Below is a small trained network, with its code and all its weights. Each question gives an input and a class and asks what happens when units are switched off, that is, made to give their printed mean instead of their output.

import numpy as np


def w(rows, s, z=0):
    codes = np.array(rows[::2]) - 128.0
    scale = np.full(codes.shape[1], s)
    scale[-1] = z or s
    return codes * scale


def f(y):
    return np.maximum(y, 0)


def log_softmax(a):
    a = a - a.max(-1, keepdims=True)
    return a - np.log(np.exp(a).sum(-1, keepdims=True))


def net(x, mask):
    res = np.array(x, float).reshape(1, 6) / 4 @ E
    y = f(res @ A[0][:, :-1].T + A[0][:, -1])
    res = res + np.where(mask, y, B[0][:, -1]) @ B[0][:, :-1]
    return log_softmax(res[-1] @ U[:, :-1].T + U[:, -1])


A, B = {}, {}
E = w([
[170,211,148,182,118,227,163,3,131],'x0',
[114,137,146,152,130,93,164,130,143],'x1',
[195,28,214,157,162,129,179,112,35],'x2',
[228,150,47,80,57,78,201,122,101],'x3',
[143,199,58,192,204,131,128,196,43],'x4',
[255,192,205,89,182,94,90,157,183],'x5',
],0.0069)
A[0] = w([
[170,172,174,113,175,53,149,160,188,61],'neuron 1',
[154,193,130,174,114,254,138,27,148,70],'neuron 2',
[64,90,175,179,212,121,77,133,172,148],'neuron 3',
[80,95,186,137,128,144,88,112,176,123],'neuron 4',
[124,67,170,110,48,131,120,102,158,128],'neuron 5',
[187,197,163,77,177,139,88,125,143,2],'neuron 6',
[107,58,91,128,116,90,70,229,140,25],'neuron 7',
[150,97,180,94,71,123,119,82,183,52],'neuron 8',
[93,152,145,167,170,188,64,176,105,131],'neuron 9',
[86,184,77,132,110,117,95,162,205,42],'neuron 10',
[92,145,169,166,176,163,80,105,142,104],'neuron 11',
[153,187,70,197,213,138,107,179,32,85],'neuron 12',
[71,92,100,146,112,146,135,87,94,32],'neuron 13',
[117,188,114,87,109,129,81,150,188,103],'neuron 14',
[88,105,103,180,80,138,180,100,136,75],'neuron 15',
[171,30,194,139,177,101,127,138,49,120],'neuron 16',
[44,96,59,115,54,157,116,105,105,117],'neuron 17',
[122,92,143,69,105,146,101,98,164,66],'neuron 18',
[112,129,86,130,117,108,89,152,167,172],'neuron 19',
[107,91,92,55,172,113,95,175,145,56],'neuron 20',
[94,108,191,165,156,150,75,123,120,71],'neuron 21',
[68,190,104,110,119,121,100,161,182,127],'neuron 22',
[196,174,196,41,131,144,57,123,173,112],'neuron 23',
[199,137,77,66,43,76,196,122,97,180],'neuron 24',
[115,64,131,89,127,72,104,186,155,20],'neuron 25',
[150,37,85,119,178,97,109,154,136,1],'neuron 26',
],0.008,0.0023)
B[0] = w([
[69,128,142,120,212,119,94,145,70,188],'neuron 1',
[185,35,45,199,182,64,176,85,219,240],'neuron 2',
[159,158,87,38,84,73,87,90,94,237],'neuron 3',
[143,150,76,79,55,93,100,139,113,212],'neuron 4',
[70,175,168,215,79,152,78,208,136,214],'neuron 5',
[74,124,136,150,200,77,112,134,66,177],'neuron 6',
[149,43,90,181,138,79,174,81,166,219],'neuron 7',
[51,164,141,208,94,130,62,191,169,196],'neuron 8',
[146,122,135,74,79,101,66,111,125,200],'neuron 9',
[130,174,191,132,105,210,217,88,116,201],'neuron 10',
[187,137,77,80,99,96,94,95,108,191],'neuron 11',
[60,161,180,253,26,128,40,205,199,233],'neuron 12',
[98,127,144,141,211,118,140,158,71,189],'neuron 13',
[121,153,210,89,121,179,182,71,106,192],'neuron 14',
[53,117,126,109,175,82,124,128,86,196],'neuron 15',
[176,172,193,117,116,255,215,72,115,250],'neuron 16',
[60,121,159,120,235,111,114,154,47,239],'neuron 17',
[67,163,162,177,100,142,75,201,154,181],'neuron 18',
[135,112,149,139,130,192,143,85,129,184],'neuron 19',
[147,62,123,160,155,87,168,82,214,191],'neuron 20',
[165,170,103,92,88,100,123,99,107,197],'neuron 21',
[173,132,176,101,106,211,210,87,111,205],'neuron 22',
[67,129,122,121,218,113,118,166,71,213],'neuron 23',
[142,171,68,76,73,98,70,109,87,254],'neuron 24',
[166,98,97,201,160,102,166,75,164,206],'neuron 25',
[141,115,149,138,143,111,165,73,172,178],'neuron 26',
],0.0063,0.0075)
U = w([
[79,129,141,125,248,107,125,148,46,80],'0',
[170,83,97,169,166,83,168,79,235,88],'1',
[95,154,162,189,49,142,92,204,174,89],'2',
[159,149,188,107,111,237,202,86,97,102],'3',
[169,154,80,53,55,63,95,106,83,93],'4',
[130,124,126,117,139,139,129,138,124,254],'5',
],0.013)

Each question gives the input, the list of numbers given to net, and the class t.
The units are the neurons (one row each of A and B). Each row of codes is followed by its name. A weight is (code - 128) times the scale printed after its matrix; where a second scale follows, it is the last column's (A, B and U).
mask holds one flag per neuron, in row order. A switched-off neuron (its flag False) gives its mean, the last column of its row in B, instead of its output. The means were averaged over made-up inputs and are rounded, as every weight is.
A unit's drop is (log p(t) with every unit on - log p(t) with that unit switched off) / (log p(t) with every unit on - log p(t) with every unit switched off).
The circuit of an input: a set's keep is (log p(t) with only the set's units on - log p(t) with every unit switched off) / (log p(t) with every unit on - log p(t) with every unit switched off). Starting from the 12 units with the biggest drops (on a tie, the unit counted first), units are removed one at a time, each time the one whose removal leaves the highest keep (on an exact tie, the one counted first), for as long as the keep stays at least 0.8.
units of the circuit, in order: the units of the circuit, biggest drop first
unit that matters most: the unit with the biggest drop
top k neurons: the k neurons with the biggest drops, biggest first
drop when u is switched off: that unit's drop, to one decimal
input [2,0,5,-4,2,-1], class 3: top 2 neurons -> [neuron 16; neuron 24]
input [6,-8,-7,-5,1,-8], class 0: units of the circuit, in order -> [neuron 17]
input [3,6,-4,3,6,3], class 2: top 2 neurons -> [neuron 12; neuron 16]
input [-6,-1,2,3,7,-1], class 2: top 2 neurons -> [neuron 12; neuron 2]
input [6,7,7,-3,3,7], class 0: top 4 neurons -> [neuron 6; neuron 1; neuron 23; neuron 22]
input [-2,-3,7,-8,-4,3], class 4: units of the circuit, in order -> [neuron 3; neuron 4]
input [4,6,6,-2,-6,-6], class 0: units of the circuit, in order -> [neuron 15; neuron 13]
input [0,-1,1,8,-6,8], class 0: top 3 neurons -> [neuron 23; neuron 1; neuron 6]
input [7,-2,3,3,-5,-6], class 1: top 2 neurons -> [neuron 2; neuron 23]
input [0,4,6,3,-7,-6], class 2: top 2 neurons -> [neuron 5; neuron 8]
input [-6,-4,-7,1,2,-3], class 3: units of the circuit, in order -> [neuron 10; neuron 22]
input [-8,-5,-6,0,8,-6], class 1: units of the circuit, in order -> [neuron 7; neuron 20]
input [2,8,-4,-8,-3,-7], class 4: top 3 neurons -> [neuron 3; neuron 4; neuron 11]
input [6,-2,-3,-8,7,5], class 4: units of the circuit, in order -> [neuron 11; neuron 9]
input [-1,-3,3,5,8,3], class 2: units of the circuit, in order -> [neuron 12]
input [6,2,-8,-1,2,3], class 3: top 4 neurons -> [neuron 10; neuron 14; neuron 22; neuron 7]
input [1,6,5,3,-6,-5], class 2: units of the circuit, in order -> [neuron 5; neuron 8]
input [7,1,1,4,-8,-5], class 2: units of the circuit, in order -> [neuron 5; neuron 8]
input [2,-5,-7,0,-6,-6], class 3: top 4 neurons -> [neuron 22; neuron 10; neuron 12; neuron 14]
input [7,-7,3,-1,-5,-7], class 0: units of the circuit, in order -> [neuron 17; neuron 15]
input [-4,-2,-7,-8,1,0], class 4: top 2 neurons -> [neuron 3; neuron 16]
input [-1,0,7,-3,-8,5], class 2: top 3 neurons -> [neuron 8; neuron 5; neuron 18]
input [-1,7,-5,0,-7,-7], class 0: top 2 neurons -> [neuron 17; neuron 12]
input [-4,5,7,5,-6,7], class 0: units of the circuit, in order -> [neuron 1]
input [-8,-2,0,4,-1,8], class 0: top 2 neurons -> [neuron 1; neuron 23]
input [-8,-7,-6,-5,-7,-1], class 1: top 3 neurons -> [neuron 7; neuron 20; neuron 25]
input [0,5,8,-3,-1,-3], class 3: unit that matters most -> neuron 16
input [6,-2,-6,1,0,0], class 1: drop when neuron 2 is switched off -> 2.9
input [3,-6,3,6,1,0], class 4: drop when neuron 10 is switched off -> 0.1
input [-8,3,4,-3,2,-7], class 1: drop when neuron 21 is switched off -> 0.0
